[[ -2 -16  90]
 [-71  18  39]
 [-68   9  48]
 [-47  -4  31]
 [  3  34 110]
 [-40 -37 103]
 [ -5  12  11]]
->
[[ 90 -16  -2]
 [ 39  18 -71]
 [ 48   9 -68]
 [ 31  -4 -47]
 [110  34   3]
 [103 -37 -40]
 [ 11  12  -5]]

[[ 39  -4 -11  47   6]
 [  6 -53  35 -11 -18]
 [ 27 -37  10   2 -66]
 [-16  39  11 -35 -26]
 [-11  52   4 -12  12]
 [  5  47 -59 -30 -87]
 [-38  32 -10 -15   2]
 [  9 -25 -57  33  -6]]
->
[[  6  47 -11  -4  39]
 [-18 -11  35 -53   6]
 [-66   2  10 -37  27]
 [-26 -35  11  39 -16]
 [ 12 -12   4  52 -11]
 [-87 -30 -59  47   5]
 [  2 -15 -10  32 -38]
 [ -6  33 -57 -25   9]]

[[ 28 -77  28  63  76  34 -79]
 [ 60  43 -70 -40 -76 -13 -81]
 [-45  86  -6  28 -73  72  87]
 [ 20  81  70 -43 -72  46  -7]
 [-50  25 -44  -5  31 -58 -54]
 [ 22  18   6  32 -81  43  -5]
 [ 83 -20  87  51  80 -71 -26]
 [ 46 -70  85 -33 -44  45  67]]
->
[[-79  34  76  63  28 -77  28]
 [-81 -13 -76 -40 -70  43  60]
 [ 87  72 -73  28  -6  86 -45]
 [ -7  46 -72 -43  70  81  20]
 [-54 -58  31  -5 -44  25 -50]
 [ -5  43 -81  32   6  18  22]
 [-26 -71  80  51  87 -20  83]
 [ 67  45 -44 -33  85 -70  46]]

[[  11    2  -17   10   29   14    6   -9]
 [  37   -6   89   37   -8   52   10  109]
 [ -65    0  -27  -56  -67  -69   -3 -103]
 [ -27   -3   41  -45  -67  -47    3   -9]]
->
[[  -9    6   14   29   10  -17    2   11]
 [ 109   10   52   -8   37   89   -6   37]
 [-103   -3  -69  -67  -56  -27    0  -65]
 [  -9    3  -47  -67  -45   41   -3  -27]]

[[-45   2  -8  11 -11 -23  12  -5  50]
 [  3  -6  -3  -1  16  42 -33  81  -4]
 [-25  -2 -49  23  23  40 -26   8 -16]]
->
[[ 50  -5  12 -23 -11  11  -8   2 -45]
 [ -4  81 -33  42  16  -1  -3  -6   3]
 [-16   8 -26  40  23  23 -49  -2 -25]]

[[ 81 -26  13   1  49 -17 -27  -9  19 -66]
 [ 27  -4 -25 -48 -79   9 -66   0 -37 -55]
 [ 84  38  -2  25  37  73  38  37  72  25]]
->
[[-66  19  -9 -27 -17  49   1  13 -26  81]
 [-55 -37   0 -66   9 -79 -48 -25  -4  27]
 [ 25  72  37  38  73  37  25  -2  38  84]]

[[  5  51   0  -3]
 [ 87   2   9   0]
 [ 14  86  21 -14]]
->
[[ -3   0  51   5]
 [  0   9   2  87]
 [-14  21  86  14]]
